(in the rows, 128 means zero)
Each row of numbers stands for one node and depends on some of the facts below. Use the named rows to name the rest.

Some facts about the nodes:
musam: points at; nopekle: belongs to class; faves: refers to
beflar	musam	simel; beflar	musam	flaklun; bivom	musam	stagrek; bonan	musam	skoger; bonan	musam	klupobran; boplak	musam	zize; boplak	musam	pobre; brakle	musam	tebro
brakle	musam	stagrek; bribi	musam	klupobran; brisku	musam	nedrum; brisku	musam	bonan; broplustel	musam	dreza; broplustel	musam	trimos; broplustel	musam	bogra; broram	musam	lavor
broram	musam	kimur; broram	musam	flaklun; brugik	musam	tazem; defi	musam	poful; degrem	musam	fogrom; dere	musam	zize; drabron	musam	suvirol; dragrer	musam	skikor
draver	musam	tefla; dredre	musam	graflus; drubro	musam	vedredran; fegro	musam	klogro; fegro	musam	guplu; fegro	musam	giklo; fena	musam	boplak; fena	musam	kivo
fevu	musam	nedrum; fidun	musam	guplu; fiske	musam	rimok; fiske	musam	klupobran; fiske	musam	gruklir; fiske	musam	pesin; fito	musam	mobasko; fligel	musam	simel
flupul	musam	klufan; fogrom	musam	kebim; fogrom	musam	toli; fopagros	musam	skoger; fopagros	musam	sepugil; fuske	musam	trufen; fuske	musam	trimos; fuske	musam	gukla
gegor	musam	broram; geskir	musam	kligri; geskir	musam	liku; giflel	musam	stagrek; giflel	musam	pobre; gofla	musam	dere; gofla	musam	nedrum; gofla	musam	lenon
grabrem	musam	trufen; grabrem	musam	lenon; graflus	musam	lavor; graflus	musam	grustek; grustek	musam	skikor; gugur	musam	flidral; gugur	musam	maplu; gukla	musam	rimok
gukla	musam	gofla; kebim	musam	fito; kebim	musam	lenon; kebim	musam	sitel; kevuk	musam	postaplu; kimur	musam	zize; kitren	musam	kimur; kivo	musam	kligri
klagemul	musam	fevu; klebras	musam	bruflis; kligri	musam	zedros; klofle	musam	nuflar; klogro	musam	tefla; klosagral	musam	klufan; klupobran	musam	kimur; kluror	musam	zize
koginan	musam	lilo; kolis	musam	pludar; lagun	musam	saska; lasku	musam	rimok; lavor	musam	zize; leplebar	musam	pesin; liku	musam	nedrum; lilo	musam	lenon
lilo	musam	zize; lobrar	musam	sepugil; maplu	musam	flaklun; mipem	musam	lavor; mugen	musam	gruklir; nastur	musam	lavor; nastur	musam	flupul; nedrum	musam	pesin
nimadrin	musam	trimos; nimadrin	musam	tazem; nimadrin	musam	stasku; nimadrin	musam	bonan; nudres	musam	klupobran; nudres	musam	pesin; nuflar	musam	tasto; nusa	musam	skoger
nuskem	musam	sepugil; nute	musam	poful; pamo	musam	gugur; paran	musam	klupobran; paran	musam	poful; paskel	musam	plufin; paskel	musam	pesin; peme	musam	tebro
peme	musam	tazem; pesin	musam	tazem; plufin	musam	tebro; plufin	musam	flupul; plufin	musam	tefla; pobre	musam	klogro; postaplu	musam	suvirol; postaplu	musam	klogro
postaplu	musam	klupobran; puver	musam	gofla; saska	musam	flidral; sepugil	musam	suvirol; silok	musam	dere; silok	musam	tazem; sitel	musam	ruges; skale	musam	brugik
skale	musam	pesin; skidran	musam	trufen; skikor	musam	suvirol; skikor	musam	kimur; skikor	musam	zize; stagrek	musam	flidral; stasku	musam	nudres; stasku	musam	klupobran
stasku	musam	zize; stasku	musam	pludar; stoflon	musam	brugik; stoflon	musam	mobasko; stonil	musam	boplak; tazem	musam	suvirol; tebro	musam	lavor; toli	musam	gofla
toli	musam	zize; toli	musam	mipem; traron	musam	rurol; traron	musam	zize; trimos	musam	lavor; trimos	musam	graflus; trimos	musam	giklo; trufen	musam	zize
trufen	musam	mobasko; vebo	musam	flupul; zagik	musam	flidral; zagik	musam	fito; zagik	musam	klibril; zaso	musam	toberul; zitra	musam	klisir; zuno	musam	silok
beflar	nopekle	e; bivom	nopekle	f; bogra	nopekle	b; bolel	nopekle	b; bonan	nopekle	b; boplak	nopekle	a; brakle	nopekle	e; bribi	nopekle	a
bridrer	nopekle	a; brisku	nopekle	f; broplustel	nopekle	a; broram	nopekle	a; bruflis	nopekle	e; brugik	nopekle	a; brumom	nopekle	f; brutiko	nopekle	d
dapul	nopekle	b; defi	nopekle	a; degrem	nopekle	a; demanel	nopekle	c; dere	nopekle	b; drabron	nopekle	a; drafe	nopekle	b; dragrer	nopekle	e
draver	nopekle	c; dredre	nopekle	b; dreza	nopekle	b; drubro	nopekle	b; faflum	nopekle	c; fatrabrik	nopekle	e; fegro	nopekle	d; fena	nopekle	a
fevu	nopekle	b; fidun	nopekle	b; fiske	nopekle	d; fito	nopekle	f; flaflefil	nopekle	e; flaklun	nopekle	b; flidral	nopekle	a; fligel	nopekle	b
flonam	nopekle	b; flupul	nopekle	d; fogrom	nopekle	c; fopagros	nopekle	c; fuske	nopekle	c; gegor	nopekle	a; geskir	nopekle	c; giflel	nopekle	a
giklo	nopekle	b; godra	nopekle	f; gofla	nopekle	a; grabrem	nopekle	c; graflus	nopekle	a; grefo	nopekle	a; gruklir	nopekle	d; grustek	nopekle	a
gugur	nopekle	a; gukla	nopekle	a; guplu	nopekle	c; kebim	nopekle	a; kevuk	nopekle	f; kimur	nopekle	c; kitren	nopekle	d; kivo	nopekle	e
klaflen	nopekle	c; klagemul	nopekle	f; klebras	nopekle	d; klibril	nopekle	d; kligri	nopekle	e; klisir	nopekle	f; klofle	nopekle	e; klogro	nopekle	a
klosagral	nopekle	b; klufan	nopekle	b; klupobran	nopekle	b; kluror	nopekle	b; koginan	nopekle	f; kolis	nopekle	b; lagun	nopekle	a; lasku	nopekle	a
latre	nopekle	d; lavor	nopekle	a; lenon	nopekle	b; leplebar	nopekle	a; leste	nopekle	c; liku	nopekle	c; lilo	nopekle	c; lobrar	nopekle	a
maplu	nopekle	b; mapos	nopekle	e; mipem	nopekle	e; mobasko	nopekle	a; motrak	nopekle	a; mugen	nopekle	c; nastur	nopekle	a; nedrum	nopekle	d
nimadrin	nopekle	a; nudres	nopekle	d; nuflar	nopekle	d; nusa	nopekle	c; nuskem	nopekle	f; nute	nopekle	b; pagrotre	nopekle	c; pamo	nopekle	d
paran	nopekle	a; paskel	nopekle	a; peme	nopekle	f; pesin	nopekle	b; plezes	nopekle	b; plora	nopekle	f; pludar	nopekle	d; plufin	nopekle	e
pobre	nopekle	a; poful	nopekle	b; postaplu	nopekle	b; puver	nopekle	c; rimok	nopekle	a; ruges	nopekle	a; rume	nopekle	d; rurol	nopekle	a
saska	nopekle	a; sedrus	nopekle	d; sepugil	nopekle	b; silok	nopekle	b; simel	nopekle	f; sitel	nopekle	f; skale	nopekle	a; sketrirel	nopekle	c
skidran	nopekle	c; skikor	nopekle	c; skoger	nopekle	b; skuze	nopekle	d; stagrek	nopekle	e; stasku	nopekle	a; stoflon	nopekle	b; stonil	nopekle	c
stovonor	nopekle	a; suvirol	nopekle	e; tasto	nopekle	c; taval	nopekle	f; tazem	nopekle	d; tebro	nopekle	f; tefla	nopekle	f; toberul	nopekle	f
toli	nopekle	c; tonir	nopekle	b; traron	nopekle	b; trimos	nopekle	a; trufen	nopekle	a; trupo	nopekle	e; trurim	nopekle	a; tulum	nopekle	d
tupir	nopekle	d; tuzek	nopekle	e; vebo	nopekle	c; vedredran	nopekle	a; vubra	nopekle	a; zagik	nopekle	c; zaso	nopekle	a; zedros	nopekle	a
zetrak	nopekle	c; zevik	nopekle	a; zitra	nopekle	f; zize	nopekle	d; zopi	nopekle	b; zuno	nopekle	a; beflar	faves	broplustel; beflar	faves	bivom
bivom	faves	nimadrin; bogra	faves	zaso; bonan	faves	kitren; bonan	faves	zevik; brakle	faves	mugen; bribi	faves	fito; bribi	faves	stagrek; bridrer	faves	nastur
brisku	faves	fidun; brugik	faves	zitra; brutiko	faves	paran; defi	faves	zevik; defi	faves	bruflis; demanel	faves	flaklun; demanel	faves	mugen; dere	faves	paskel
drabron	faves	ruges; drabron	faves	zaso; drafe	faves	fidun; dragrer	faves	zuno; dragrer	faves	zetrak; draver	faves	fogrom; dredre	faves	trufen; dredre	faves	kebim
dredre	faves	paran; dreza	faves	peme; dreza	faves	lobrar; fatrabrik	faves	flaklun; fatrabrik	faves	toli; fegro	faves	klisir; fevu	faves	motrak; fidun	faves	giflel
fidun	faves	nuskem; fito	faves	brugik; flaflefil	faves	flonam; flaklun	faves	nastur; fogrom	faves	zitra; fopagros	faves	simel; gegor	faves	nedrum; geskir	faves	guplu
geskir	faves	silok; giflel	faves	klogro; giflel	faves	zetrak; gofla	faves	guplu; gofla	faves	postaplu; gruklir	faves	taval; gugur	faves	fopagros; gugur	faves	fevu
gukla	faves	nimadrin; kevuk	faves	fatrabrik; kevuk	faves	skidran; kimur	faves	zize; kitren	faves	guplu; kitren	faves	nastur; kivo	faves	beflar; klaflen	faves	fatrabrik
klaflen	faves	maplu; klogro	faves	klupobran; klosagral	faves	brumom; klupobran	faves	faflum; lagun	faves	bribi; lasku	faves	pesin; latre	faves	brugik; lavor	faves	nuskem
leplebar	faves	klisir; leplebar	faves	silok; leplebar	faves	poful; lilo	faves	pesin; lobrar	faves	lenon; lobrar	faves	stonil; mobasko	faves	lavor; mobasko	faves	trupo
mobasko	faves	flaklun; motrak	faves	boplak; mugen	faves	bivom; nastur	faves	dragrer; nastur	faves	zize; nastur	faves	stonil; nedrum	faves	zitra; nimadrin	faves	broplustel
nimadrin	faves	zize; nimadrin	faves	toli; nudres	faves	tonir; nuflar	faves	guplu; nusa	faves	flupul; nute	faves	simel; nute	faves	brisku; nute	faves	stasku
pagrotre	faves	broplustel; pagrotre	faves	faflum; paskel	faves	zize; paskel	faves	giflel; pesin	faves	maplu; pesin	faves	mugen; plezes	faves	kivo; plora	faves	trufen
plora	faves	flonam; plora	faves	plufin; postaplu	faves	silok; puver	faves	latre; rimok	faves	trurim; rimok	faves	defi; ruges	faves	flaklun; rurol	faves	sketrirel
sedrus	faves	zevik; sepugil	faves	tulum; simel	faves	plezes; simel	faves	klaflen; sketrirel	faves	klofle; skidran	faves	zuno; skidran	faves	giflel; skoger	faves	grustek
skuze	faves	klisir; skuze	faves	nuskem; stoflon	faves	kebim; stonil	faves	pagrotre; stovonor	faves	klisir; stovonor	faves	geskir; taval	faves	plufin; tebro	faves	nute
tefla	faves	kligri; tefla	faves	vubra; trimos	faves	silok; trupo	faves	stonil; trupo	faves	zitra; trurim	faves	stoflon; tulum	faves	fatrabrik; tulum	faves	fevu
tupir	faves	brumom; tupir	faves	pobre; tuzek	faves	gukla; tuzek	faves	tefla; vebo	faves	fiske; vebo	faves	peme; vedredran	faves	giflel; vubra	faves	dapul
zetrak	faves	klogro; zetrak	faves	faflum; zitra	faves	trufen; zopi	faves	lilo; zopi	faves	gukla; zopi	faves	tefla

Named rows:
[156 110 113 120 111 126 143 142 146 114  99 150 127 137 130 136 159 112
 119  99 138 114 118 133 139 112 109] : defi
[133 111 115 119 118 126 128 147 109 106 136 137 118 150 132 142 125 115
 121 100 177 156 147  99 127 103 103] : tupir
[157 127 112 122 100 132 122 117 105  78  93 175 118 113 146 156 119 111
 158 107 148 211 173 131 187 109 106] : brumom
[ 69 105 136 139 127 149 129 109 101  99 105 140 118 143 145 148 117 141
 131 104 151 114  85 100 119 134 105] : brakle
[104 125 114 152 107 124 128 174 123 151 147 170 122 109 134 115 119 153
 160  94 117 142  99 131 111 178  99] : stasku
[ 81 105 118 145 116 121 125 126 110 123 136 134 123 115 138 118 128 135
 125 100 135 111  90 139 121 198 109] : nimadrin
[ 75 108 115 152 118 133 130 115 106 107  95 142 110 120 134 144 127 119
 151 112 120 177 101 122 117 190 110] : bivom
[ 99 115 110 149 120 128 132 121  97 107 105 142 120 175 132 126 159 110
 121 103 128 114 112 103 114 108 138] : dreza
[ 94 120 114 141 113 125 130 120  95 130  86 139 140 146 135 142 168 132
 154  93 119 164  94 121 114 123 106] : zetrak
[ 70 137 114 160 113 128 123 121  99  92 140 136 116 114 146 135 118 114
 163 108 119 131  95 150 132 159 106] : maplu
[ 82 114 125 131 111 166 128 119 122  91  85 136 158 111 130 154 128 102
 125 104 120 108  93 142 115 182  98] : nastur
[ 89 107 111 134 113 120 126 132 101 148 116 138 117 140 131 144 193 117
 114  96 125 118 100 122 119 149 108] : bridrer
[186 115 112 124 113 121 126 137 142 134 109 210 113 100 135 133 126 174
 117  91 121 160  97 176 149 133 111] : fiske
[154 117 178 118  98 121 149 153 108 113 116 173 184 101 133 116 129 120
 127 224 108 123 105 112 197 130 117] : trufen
[139 104 118 124 112 119 130 125 101 111 126 138 115 130 138 138 131 113
 128 102 151 166 122 122 152 110 105] : rume
[138 108 112 128 115 121 135 118 110  92  88 169 110 147 139 144 127 116
 136 103 154 188 168  97 145 105 124] : toberul
[175 123 112 128 103 148 126 113 104 123  82 170 134 117 134 155 213 115
 163  94 151 225 138 147 177 133  99] : klisir
[129  98 116 133 115 127 122 148 110 139 111 142 122 109 131 129 125 158
 112  90 145 114  97 152 117 199 124] : paskel
[ 72 101 114 142 109 121 152 159 153  99 130 134 115 157 167 104 150 123
 124 100 163 118  98  89 139 167 100] : drabron
[148 111 126 120 113 121 185 133 127 115 116 160 121 153 137 140 139 114
 124 131 124 122 112 107 141 107 160] : brutiko

Which node is each row?
No name comes twice in this set of rows, the named rows included.
[150 106 112 122 118 142 126 154 109 137  85 132 112 164 130 128 234 109
 118  95 191 115 138 118 118 111 104] | stovonor
[112 111 187 128 109 122 123 156 177  82  92 141 117 149 141 108 126 173
 196 118 123 195 140  81 156 118  95] | skikor
[ 90 103 113 129 112 122 155 151 103 154 126 141 124 166 135 130 192 113
 114 102 121 109 104  86 112 124 138] | mobasko
[131 109 113 156 110 135 126 116 116 114  84 145 138 116 151 122 175 113
 156 101 131 196 102 133 176 203 102] | nuskem
[147  98 160 120 111 126 134 148 200  80  94 135 109 112 251 116 125 158
 141 122 192 151 122 107 238 157  95] | tazem
[169 135 113 132 113 132 120 120 114 120  86 160 142 154 130 140 200 114
 135  97 169 153 128 164 154 108  99] | poful
[121 133 198 123 111 203 139 113 141  74  87 140 122 108 136 153 116 111
 120 100 159 124 106  91 154 113 104] | mipem
[156 112 115 170 115 120 132 141 229 110  83 144 140 177 150 110 178 188
 124  89 191 137 117 141 147 134  96] | postaplu
[232 112 156 117 115 123 129 153 107 131  89 196 118 112 138 132 120 226
 119 125 113 105  94 175 158 152 245] | nedrum
[146 112 152 127 110 201 124 117 170  82  86 136 137 116 125 155 144 110
 116  95 190 115  98 125 123 112  98] | trimos
[154 106 148 130 118 127 125 118 117  75  81 136 124 113 171 123 131 120
 139 129 118 171 102 141 206 183 110] | peme
[101 125 125 151 119 118 172 119 102 135  92 152 125 161 147 141 177 130
 112 142 107 116 101  94 123 113 144] | trupo

Now the same nodes, written a new way:
Known rows:
[133 133 140 117 126 117 142 123 144 116 125 130 155 120 140 118 125 127
 131 127 138 133 135 133 125 130 134 121 130 125 135 117 107 132 126 136
 131 111 126 136 129] : fopagros
[133  86 126 126 115 120 112 131 111 139 113 184 124 100 142 168 116 101
 125 121 149 199 112 108 117 142 167  99 145 125 111  79 108  91 141 115
 113 131  98 103  89] : zaso
[130 130 142 111 128 108 138 124 139 123 120 137 144 130 140 122 118 127
 131 136 139 126 129 139 121 139 136 124 128 126 131 114 113 135 125 133
 130 112 122 128 122] : drabron
[132 131 145 107 127 108 138 122 143 126 122 135 142 134 141 126 121 128
 131 136 139 125 130 136 122 139 138 122 133 131 129 115 116 135 127 133
 126 113 126 132 120] : bribi
[125 124 129 142 126 113 133 130 118 127 117 128 125 116 139 135 134 132
 130 135 139 119 133 116 128 133 121 133 140 128 115 113 137 121 117 121
 134 132 113 118 116] : zevik
[134 135 135 149 132 125 138 127 141 119 128 124 147 126 139 132 131 131
 135 123 136 133 134 132 127 127 125 125 134 130 129 135 119 134 118 129
 126 120 120 125 131] : sketrirel
[108 118 134 251 168 148 123 114  81  96 123  67 145 121 129 175 106 155
 146 130  90 134 159  88 145 159 106 144 151 138  87  99 115 161 141 120
 103 104 119 127  94] : klisir
[134 139 139 146 140 119 135 128 141 119 135 127 148 129 138 140 119 127
 129 129 136 130 137 131 134 124 108 123 134 134 129 126 119 140 123 134
 141 125 124 117 125] : tebro
[131 136 144 104 122 126 138 122 135 122 128 134 150 111 135 121 123 129
 138 128 138 127 140 140 126 137 137 120 127 125 143 117 113 128 133 136
 120 119 137 130 131] : nute
[126 132 127 162 125 136 132 132 107 127 125 118 122 103 134 140 142 132
 137 122 139 121 146 119 137 127 115 136 139 130 123 132 145 116 116 119
 119 143 121 108 127] : poful
[132 131 138 116 125 118 141 123 142 118 124 129 151 117 141 118 128 128
 131 126 138 132 136 127 126 130 132 122 132 127 133 115 110 128 126 135
 128 114 128 137 126] : vebo
[131 136 138 132 134 121 131 127 133 125 136 127 135 128 137 137 117 131
 132 133 135 123 132 144 129 132 121 126 132 130 129 130 127 136 122 128
 116 126 124 113 120] : tupir
[124 129 130 135 119 130 133 129 109 126 123 123 129  95 137 130 139 132
 137 126 140 121 142 113 134 128 120 133 136 127 127 114 137 115 122 123
 120 138 128 114 122] : tonir
[132 135 150 137 120 129 138 127 168 115 143 150 166 105 119 142 131 139
 142 133 130 123 141 143 114 135 128 111 147 133 138 138 141 129 151 130
 144 143 150 171 137] : fidun
[126 129 129 135 113 134 142 127  99 131 119 125 123 112 131 148 130 129
 125 121 139 121 166 140 148 138 135 128 141 116 113 117 138 112 126 132
 119 138 116 123 138] : silok
[132 136 141 118 137 110 136 125 143 116 132 133 157 120 139 124 111 125
 127 134 137 131 135 130 129 126 114 119 126 128 137 110 107 138 130 140
 148 118 129 124 122] : kevuk
[150 148 154 105 121 128 137 112 159 143 134 100 125 155 158 141 155 130
 140 110 138 134 129 104 136 125 140 127 160 176 126 140 122 136 115 127
  64 110 152 124 107] : fogrom
[133 132 145 102 128 108 138 122 144 126 122 134 142 135 142 123 122 129
 132 136 138 125 128 135 121 139 140 123 132 132 132 113 112 135 126 133
 121 110 127 130 119] : lobrar
[130 130 147 137 131 109 136 128 170 114 133 151 162 121 128 130 123 136
 137 144 133 122 123 137 106 135 126 116 140 132 134 129 132 138 140 127
 156 129 134 159 125] : paskel
[123 127 134 106 114 123 136 125 112 125 119 127 133  88 138 117 136 131
 132 129 141 120 145 113 132 131 126 128 132 125 131  96 128 110 130 130
 122 132 136 124 119] : kolis

Which node is each row?
No name comes twice in this set of rows, the named rows included.
[133 134 140 145 136 116 135 128 140 124 124 131 137 140 137 135 122 130
 134 133 138 124 129 142 123 136 129 127 133 131 128 136 123 139 117 127
 130 118 116 120 127] | gugur
[133 139 142 147 128 135 135 127 141 121 136 133 148 117 129 141 130 136
 142 125 133 127 139 140 125 133 127 122 138 130 136 141 131 132 130 127
 123 132 134 130 134] | drafe
[133 135 133 150 140 124 136 129 137 114 125 124 150 124 141 120 124 129
 137 124 137 136 127 136 124 126 123 128 122 123 137 134 106 139 111 130
 130 111 114 112 132] | klaflen
[124 131 127 165 137 124 126 135 119 124 132 122 122 108 135 137 128 134
 131 135 137 116 131 126 129 123  98 136 137 133 122 134 149 125 114 116
 129 144 117 104 115] | zize
[132 139 141 141 129 134 135 127 137 121 134 130 145 116 132 133 130 132
 142 125 136 127 138 139 126 132 125 125 132 131 139 138 126 131 127 127
 120 128 132 122 134] | dere
[130 131 141 112 131 108 137 124 141 122 120 136 144 130 141 118 117 127
 133 137 140 125 126 139 120 139 134 125 125 126 134 115 110 137 123 133
 131 109 121 124 121] | lasku
[134 137 137 126 127 122 138 128 124 133 132 136 129 143 133 151 110 125
 120 128 139 122 149 172 141 137 133 120 134 116 121 137 129 131 121 136
 121 127 109 113 136] | nuflar
[134 133 146 102 125 109 137 121 145 129 123 131 138 137 143 127 125 129
 132 134 139 125 129 131 123 139 139 123 138 138 128 116 117 134 126 132
 117 113 131 132 117] | gegor
[134 133 137 143 130 119 142 126 127 130 121 134 132 152 133 152 115 127
 125 129 138 124 147 164 135 144 141 124 138 119 114 134 125 137 119 134
 128 118 102 125 140] | gofla
[144 146 155 100 119 133 134 115 145 145 130 111 120 148 150 138 146 133
 150 116 138 128 127 123 129 140 153 129 148 161 136 142 122 134 118 122
  57 111 151 113 113] | trupo
[129 129 122 180 128 132 140 133 107 124 119 117 124 123 135 151 137 129
 124 117 139 126 153 133 144 127 120 134 144 121 105 136 140 120 109 125
 133 135  99 115 138] | guplu

The same nodes again, as new rows of numbers:
Known rows:
[ 93 125 132 137  98 132 152 140 119 127 141 128 152 120 124 136 187 117
 102 135 125 119 136  95  99 133  84  86 146] : sepugil
[151 123 122 130 103 144 137 131 142 125 120 121 147 135 141 127 153 117
 115 125 134 147 128 107 110 123  95 130 111] : tulum
[117 156 138 142 158 130 111 145 185 144 110 120 140 138 125 192 153 111
 119 123 143 145 100  97 169 142 132 178 164] : rimok
[143 138  86 131 111 163 146 131 100  82  85 131 131 133 188 156 139  95
 136  97 115 146 115 119 195 135 168 191 105] : kebim
[105 126 102 133 121 112 149 132 127 115 138 125 113 144 121 144 123 111
 128  94 145 164 108 124 149 128 182 161 165] : fito
[122 142 132 131 147 151 147 139 142 128 144 118 122 164 110 155 102 113
 130 111 144 132 112 116 151 115 164 156 155] : zedros
[106 140 129 120  78 134 151 152  96 125 133 153 128 141 141 115 156 129
 141 106 160 164 138 128 152 136 115 131 123] : flaklun
[165 125 140 132 148 131 147 135 119 124 141 134 120 170 129 146 155 135
 139  88 128 177 125 118 153 141  86 138 110] : nastur
[116 124  83 123  53 150 156 131 103 107 124 141 141 110 166  88 176 113
 131 111 136 152 140 131 116 131 115 123  79] : maplu
[126 136 146 154 159 108 130 143 118 130 123 136 158 129 117 197 153 104
 123 104 110 137 132 123 206 196 100 171 142] : postaplu
[172 119 120 129 125 165 184 136 100 127 161 130 126 157 118 143 114 123
 139  92 108 130 124 146 168 145 116 165 116] : zuno
[124 110 113 133 101 124 161 130 134 112 132 133 134 133 150 152 181 116
 110 107 123 150 137 119 131 149  83 124  93] : skidran
[126 124 128 135 117 140 125 131 140 112 116 129 146 126 138 151 143  97
 120 120 124 138 135 101 138 135 149 122 124] : leste
[151 139  99 133 107 157 158 124  49  75  83 129 129 129 172 110 147 100
 135 104 116 100 116 119 170 145 165 193 148] : plufin
[109 113  84 134  66 136 158 135 113 113 131 127 130 125 149 125 202 124
 106 118 120 145 126 111 119 136 110 135 105] : lilo
[131 126 108 136 109 122 143 123 115 109 101 125 132 131 154 156 175 112
 113 102 110 148 115 112 164 138 130 149 122] : koginan
[137 150 138 133 142 137 131 137 103 113 123 125 111 164 140 152 158 122
 144 103 131 162 108 110 153 131 148 142 150] : graflus
[ 83 140 150 137 126  88 118 144 137 123 144 131 130 154 125 156 163 126
 124 120 149 159 125  98 129 138 126  74 164] : dreza
[130 102 150 139 175 109 124 123 197 140 168 118 146 175  94 178  73 117
 124 106 143 155 122 123 173 146 114 134 157] : skuze
[129 145 132 120 110 125 132 138 130 126 133 134 112 144 127 109 168 122
 135 119 161 178 120 115 112 107 125 109 132] : simel

Rows to name:
No name comes twice in this set of rows, the named rows included.
[144 134 131 124 128 160 174 138 131 146 148 128 124 154 106 145 104 129
 134  97 125 128 122 141 171 142 111 178 130] | klogro
[145 130 158 137 141 102 143 134 112 138 160 126 114 160  98 137 189 137
 133 116 124 156 128 102 102 135  89  74 144] | kevuk
[ 84 139 104 156 148  77 117 127 116 101 124 121 137 130 114 163 189 110
 128 128 131 164 113  92 152 155 159 125 162] | dredre
[133 142 133 142 149 130 142 149 120 111 100 148 160 130 135 161 138 109
 142  89 106 137 135 136 239 201 127 207 129] | silok
[141 147  85 129 125 186 172 140  77 106 112 130 110 144 141 135 118 106
 154  95 125 137 106 127 190 131 184 205 146] | trufen
[169 146 117 136 153 178 170 135  41 116 135 127 119 143 117 140 103 108
 141  93 101 106 115 112 175 137 183 182 168] | paran
[163 156 161 129 135 133 105 130 115 106  97 135 134 163 146 119 108 105
 152 100 156 139 123 119 178 142 158 161 172] | bruflis
[101 130 175 143 157  75 132 142 122 131 147 134 143 157 104 193 150 126
 114 120 118 145 132  98 157 155 110 101 175] | bonan
[133 141 121 138 160 127 160 131 108 123 146 111 117 159 106 150 115 112
 127 116 115 118 111 102 138 129 159 138 173] | bribi
[144 131 188 147 207 104 127 137 169 144 149 123 132 178 105 218 134 128
 109 104 117 162 116 101 191 155  92 106 157] | leplebar
[137 142 105 127  73 160 143 121 103 102  97 126 138 139 154  91 154 102
 131 121 134 109 125 122 125 136 128 160 129] | kligri

